Below are the code and all the weights of a small trained network. Each question names an input and a class and asks about switching units off, where a switched-off unit gives its printed mean instead of its output.

import numpy as np


def w(rows, s, z=0):
    codes = np.array(rows[::2]) - 128.0
    scale = np.full(codes.shape[1], s)
    scale[-1] = z or s
    return codes * scale


def norm(h):
    return h / np.sqrt((h * h).mean(-1, keepdims=True) + 1e-5)


def f(y):
    return np.maximum(y, 0)


def log_softmax(a):
    a = a - a.max(-1, keepdims=True)
    return a - np.log(np.exp(a).sum(-1, keepdims=True))


def net(x, mask):
    res = np.array(x, float).reshape(1, 4) / 4 @ E
    u = 0
    for l in range(3):
        y = f(norm(res) @ A[l][:, :-1].T + A[l][:, -1])
        res = res + np.where(mask[u : u + 4], y, B[l][:, -1]) @ B[l][:, :-1]
        u += 4
    return log_softmax(norm(res)[-1] @ U[:, :-1].T + U[:, -1])


A, B = {}, {}
E = w([
[174,254,150,60,71,132,122],'x0',
[111,129,110,111,135,117,124],'x1',
[187,156,81,159,24,60,146],'x2',
[129,123,124,125,130,136,148],'x3',
],0.0098)
A[0] = w([
[89,41,165,133,240,172,131,160],'0.n1',
[145,164,191,38,159,207,92,67],'0.n2',
[93,35,141,101,93,230,79,3],'0.n3',
[162,1,84,202,149,45,139,162],'0.n4',
],0.0069,0.0033)
B[0] = w([
[148,248,50,162,118,129,87,254],'0.n1',
[139,107,176,76,208,99,225,188],'0.n2',
[102,136,73,145,92,140,107,162],'0.n3',
[83,66,170,88,140,100,148,250],'0.n4',
],0.014,0.0083)
A[1] = w([
[182,157,167,52,58,123,176,14],'1.n1',
[8,149,196,81,254,188,168,134],'1.n2',
[198,170,86,70,239,241,79,239],'1.n3',
[138,122,210,73,180,168,51,255],'1.n4',
],0.0061,0.00073)
B[1] = w([
[158,138,49,148,151,78,114,228],'1.n1',
[120,145,187,117,176,210,120,254],'1.n2',
[172,49,220,160,101,145,85,249],'1.n3',
[110,99,112,95,65,247,126,159],'1.n4',
],0.013,0.0048)
A[2] = w([
[127,137,137,131,130,173,98,27],'2.n1',
[129,141,101,246,131,200,39,1],'2.n2',
[117,37,152,110,115,84,197,161],'2.n3',
[122,32,146,102,146,57,162,20],'2.n4',
],0.012,0.0031)
B[2] = w([
[85,119,90,146,61,50,223,163],'2.n1',
[40,88,38,116,123,149,121,254],'2.n2',
[125,25,208,116,83,158,75,238],'2.n3',
[123,94,247,182,28,107,181,225],'2.n4',
],0.011,0.0077)
U = w([
[66,109,75,167,151,172,111,233],'0',
[191,154,247,80,204,218,175,6],'1',
[141,16,240,170,50,86,139,112],'2',
[229,165,97,145,85,48,161,148],'3',
],0.015,0.0019)

Each question gives the input, the list of numbers given to net, and the class t.
The units are the neurons (one row each of A and B). Each row of codes is followed by its name. A weight is (code - 128) times the scale printed after its matrix; where a second scale follows, it is the last column's (A, B and U).
mask holds one flag per neuron, layer by layer. A switched-off neuron (its flag False) gives its mean, the last column of its row in B, instead of its output. The means were averaged over made-up inputs and are rounded, as every weight is.
A unit's drop is (log p(t) with every unit on - log p(t) with that unit switched off) / (log p(t) with every unit on - log p(t) with every unit switched off).
The circuit of an input: a set's keep is (log p(t) with only the set's units on - log p(t) with every unit switched off) / (log p(t) with every unit on - log p(t) with every unit switched off). Starting from all 12 units, units are removed one at a time, each time the one whose removal leaves the highest keep (on an exact tie, the one counted first), for as long as the keep stays at least 0.8.
units of the circuit, in order: the units of the circuit, biggest drop first
top k neurons: the k neurons with the biggest drops, biggest first
top k neurons in layer l: the k neurons of layer l with the biggest drops, biggest first
drop when u is switched off: that unit's drop, to one decimal
input [1,-4,-4,1], class 1: units of the circuit, in order -> [0.n2]
input [7,-3,0,-5], class 1: top 2 neurons -> [0.n2; 0.n1]
input [1,-4,5,1], class 3: top 3 neurons -> [0.n4; 1.n3; 0.n2]
input [7,-4,1,5], class 3: top 4 neurons -> [0.n4; 1.n1; 1.n2; 2.n3]
input [1,3,3,3], class 3: top 2 neurons in layer 0 -> [0.n4; 0.n1]
input [1,-3,4,7], class 3: top 2 neurons in layer 0 -> [0.n4; 0.n2]
input [6,3,1,7], class 3: top 3 neurons -> [0.n4; 1.n1; 2.n3]
input [4,2,1,0], class 3: top 2 neurons -> [0.n4; 1.n1]
input [4,8,-2,-2], class 1: drop when 1.n2 is switched off -> 0.1
input [2,-8,-1,8], class 1: drop when 1.n2 is switched off -> 0.2
input [-1,-3,-6,2], class 0: drop when 0.n1 is switched off -> 1.7
